Below are the code and all the weights of a small trained network. Each question names an input and a target symbol and asks about switching units off, where a switched-off unit gives its printed mean instead of its output.

import numpy as np


def w(rows, s, z=0):
    codes = np.array(rows[::2]) - 128.0
    scale = np.full(codes.shape[1], s)
    scale[-1] = z or s
    return codes * scale


def softmax(a):
    e = np.exp(a - a.max(-1, keepdims=True))
    return e / e.sum(-1, keepdims=True)


def log_softmax(a):
    a = a - a.max(-1, keepdims=True)
    return a - np.log(np.exp(a).sum(-1, keepdims=True))


def net(x, mask):
    ids = ['αβγδεζηθλμξπστφω'.index(c) for c in x.split()]
    T = len(ids)
    res = E[ids] + P[:T]
    u = 0
    for l in range(2):
        r = res
        for j in range(3):
            rows = slice(2 * j, 2 * j + 2)
            q, k, v = (r @ M[l][rows].T for M in (Q, K, V))
            z = softmax(np.where(np.tri(T) > 0, q @ k.T / 2**0.5, -1e9)) @ v
            o = O[l][rows]
            res = res + np.where(mask[u + j], z, o[:, -1]) @ o[:, :-1]
        u += 3
    return log_softmax(res[-1] @ U[:, :-1].T + U[:, -1])


Q, K, V, O = {}, {}, {}, {}
E = w([
[154,120,173,165,128,102,193,61,197],'α',
[130,122,145,205,110,228,92,123,34],'β',
[124,127,10,36,104,137,142,118,113],'γ',
[147,176,156,151,238,124,59,179,117],'δ',
[190,106,91,152,70,136,153,210,92],'ε',
[213,113,90,232,105,146,55,20,164],'ζ',
[128,152,153,153,118,172,82,220,173],'η',
[183,74,112,173,5,94,132,100,230],'θ',
[203,138,111,129,139,96,163,178,135],'λ',
[197,131,111,139,151,122,104,181,142],'μ',
[167,216,126,108,134,147,133,158,167],'ξ',
[154,47,113,171,169,91,45,109,141],'π',
[140,25,185,182,177,134,175,130,200],'σ',
[144,131,102,134,92,135,136,220,126],'τ',
[229,122,110,130,150,97,139,151,60],'φ',
[204,183,172,136,98,180,168,178,150],'ω',
],0.012)
P = w([
[191,140,1,150,234,158,142,135,161],'0',
[129,176,46,135,169,137,138,159,150],'1',
[154,167,89,112,172,136,135,141,134],'2',
[148,164,111,98,138,137,114,145,124],'3',
[160,147,131,68,148,149,116,142,125],'4',
[169,131,142,56,136,150,105,140,117],'5',
[167,124,156,43,128,163,103,133,119],'6',
[185,107,159,27,131,173,103,120,113],'7',
[156,106,181,19,116,178,89,125,132],'8',
[182,93,168,19,126,179,106,124,98],'9',
[130,82,167,35,79,228,61,171,145],'10',
],0.0092)
Q[0] = w([
[18,148,86,200,106,79,110,94,116],'L0H0',
[144,178,93,152,167,102,178,155,106],'L0H0',
[191,75,122,85,198,166,119,59,146],'L0H1',
[135,221,101,179,179,78,179,53,132],'L0H1',
[254,183,183,62,167,218,103,191,175],'L0H2',
[135,183,125,124,158,159,166,193,139],'L0H2',
],0.0092)
K[0] = w([
[136,140,98,200,117,159,99,180,148],'L0H0',
[120,142,48,192,188,110,194,129,152],'L0H0',
[190,55,185,54,119,134,59,129,116],'L0H1',
[120,137,39,203,166,122,161,96,121],'L0H1',
[60,96,181,37,122,149,86,2,139],'L0H2',
[96,103,114,135,144,157,132,74,135],'L0H2',
],0.0095)
V[0] = w([
[134,228,118,49,252,46,98,17,144],'L0H0',
[25,126,209,46,86,122,105,47,121],'L0H0',
[25,165,135,127,105,160,56,145,218],'L0H1',
[122,21,47,188,86,73,56,120,1],'L0H1',
[96,193,143,154,148,215,85,210,216],'L0H2',
[230,195,239,153,153,142,157,58,175],'L0H2',
],0.0079)
O[0] = w([
[7,141,2,173,122,76,88,170,157,96],'L0H0',
[118,136,151,237,76,44,96,98,29,2],'L0H0',
[203,122,99,133,161,47,102,58,71,91],'L0H1',
[103,190,216,137,165,121,17,136,204,94],'L0H1',
[197,133,114,127,241,78,151,98,74,175],'L0H2',
[165,108,141,242,140,160,171,184,145,165],'L0H2',
],0.0088,0.0093)
Q[1] = w([
[134,92,146,86,121,135,124,166,112],'L1H0',
[60,123,122,162,129,75,111,127,100],'L1H0',
[113,137,130,151,115,98,105,122,124],'L1H1',
[156,124,137,95,140,228,106,127,146],'L1H1',
[153,162,96,148,145,150,139,147,121],'L1H2',
[84,118,114,151,155,139,134,11,162],'L1H2',
],0.012)
K[1] = w([
[145,87,239,138,55,125,139,79,103],'L1H0',
[175,245,107,4,148,190,177,255,119],'L1H0',
[230,73,93,146,92,54,172,98,219],'L1H1',
[105,69,194,185,46,171,160,150,47],'L1H1',
[111,77,144,106,159,149,140,90,157],'L1H2',
[204,245,71,95,196,164,142,238,164],'L1H2',
],0.0073)
V[1] = w([
[140,191,122,162,83,169,171,53,166],'L1H0',
[157,136,103,175,187,146,17,64,119],'L1H0',
[146,132,178,85,90,53,207,223,157],'L1H1',
[153,173,74,83,142,95,147,79,150],'L1H1',
[35,120,187,135,207,166,176,162,76],'L1H2',
[141,254,116,109,88,158,144,166,52],'L1H2',
],0.009)
O[1] = w([
[206,161,111,202,65,135,154,158,196,226],'L1H0',
[133,29,91,144,104,140,69,194,80,55],'L1H0',
[92,68,145,178,91,212,96,4,132,124],'L1H1',
[131,102,139,155,141,105,98,69,81,94],'L1H1',
[84,96,143,96,132,151,208,206,100,252],'L1H2',
[103,189,65,127,140,244,112,133,81,33],'L1H2',
],0.011,0.0023)
U = w([
[50,163,128,255,122,75,159,169,144,249],'α',
[184,184,155,104,159,121,114,204,104,103],'β',
[93,193,69,87,67,100,65,118,127,198],'γ',
[110,109,85,149,172,96,135,144,128,104],'δ',
[165,139,221,83,120,199,87,135,118,52],'ε',
[164,84,81,192,138,142,87,181,173,2],'ζ',
[212,116,120,112,170,88,123,108,66,84],'η',
[204,175,172,123,134,92,70,111,161,96],'θ',
[120,122,112,113,147,133,124,135,165,29],'λ',
[153,105,97,99,162,117,119,139,180,232],'μ',
[138,139,59,164,158,95,145,127,115,111],'ξ',
[110,72,184,77,118,84,60,149,138,119],'π',
[114,90,218,115,156,69,170,143,142,68],'σ',
[166,131,160,99,130,142,104,128,117,189],'τ',
[75,135,133,127,125,149,109,162,193,52],'φ',
[160,109,91,136,138,150,175,116,112,72],'ω',
],0.0071,0.009)

Each question gives the input, a string of symbols that net reads in full, and the target symbol t.
The units are the heads (2 rows each of Q, K, V and O). Each row of codes is followed by its name. A weight is (code - 128) times the scale printed after its matrix; where a second scale follows, it is the last column's (O and U).
mask holds one flag per head, layer by layer. A switched-off head (its flag False) gives its mean, the last column of its rows in O, instead of its output. The means were averaged over made-up inputs and are rounded, as every weight is.
A unit's drop is (log p(t) with every unit on - log p(t) with that unit switched off) / (log p(t) with every unit on - log p(t) with every unit switched off).
The circuit of an input: a set's keep is (log p(t) with only the set's units on - log p(t) with every unit switched off) / (log p(t) with every unit on - log p(t) with every unit switched off). Starting from all 6 units, units are removed one at a time, each time the one whose removal leaves the highest keep (on an exact tie, the one counted first), for as long as the keep stays at least 0.8.
circuit, biggest first: the units of the circuit, biggest drop first
most important unit: the unit with the biggest drop
heads that matter: for each layer, one digit per head in row order, 1 if its drop is at least 0.15 and else 0, layers parted by /
input θ β β φ ω π ε τ, target π: circuit, biggest first	L1H0, L0H0, L1H2
input φ η ξ τ β δ μ τ β η π, target π: circuit, biggest first	L1H0, L0H1
input ξ β ω θ θ β θ ω λ, target θ: circuit, biggest first	L1H2, L1H0
input β β ε τ σ φ, target σ: most important unit	L1H2
input θ θ τ η η ε θ ξ θ τ δ, target θ: circuit, biggest first	L1H2, L1H0
input β β η, target β: circuit, biggest first	L1H1, L0H1
input λ ε σ, target σ: circuit, biggest first	L1H2, L1H0, L0H1
input π φ ξ, target π: heads that matter	010 / 101
input ω δ β ε ω π ε τ π ω η, target π: heads that matter	000 / 101
input β ω ζ τ θ μ μ, target θ: heads that matter	100 / 101
input β β ω φ λ ω τ ω θ ω φ, target θ: circuit, biggest first	L1H2, L1H0
input σ β ξ ε ω α λ ω, target α: circuit, biggest first	L0H0, L0H2
input ω ε ε η, target ε: circuit, biggest first	L1H1, L0H0
input β ω μ β τ ω ω β ω σ η, target σ: heads that matter	000 / 101
input ω β η ε μ μ ε ζ β β ε, target β: circuit, biggest first	L1H1, L0H0
input θ β ε ζ τ ω τ, target ζ: circuit, biggest first	L1H0, L0H1
input β ξ π ω ω η η θ ε, target θ: circuit, biggest first	L1H2, L0H0
input π ε π θ π π γ τ ζ μ, target ζ: most important unit	L1H0
input τ η β ε, target β: heads that matter	000 / 011
input β τ β ε α λ θ ζ, target ζ: heads that matter	001 / 100
input β ε β ε θ, target θ: most important unit	L0H0
input β β β η β ζ φ φ ε ξ, target ζ: heads that matter	011 / 100
input σ ε ω, target σ: heads that matter	000 / 001
input ω β ω ε β ε ω β φ, target β: heads that matter	000 / 011
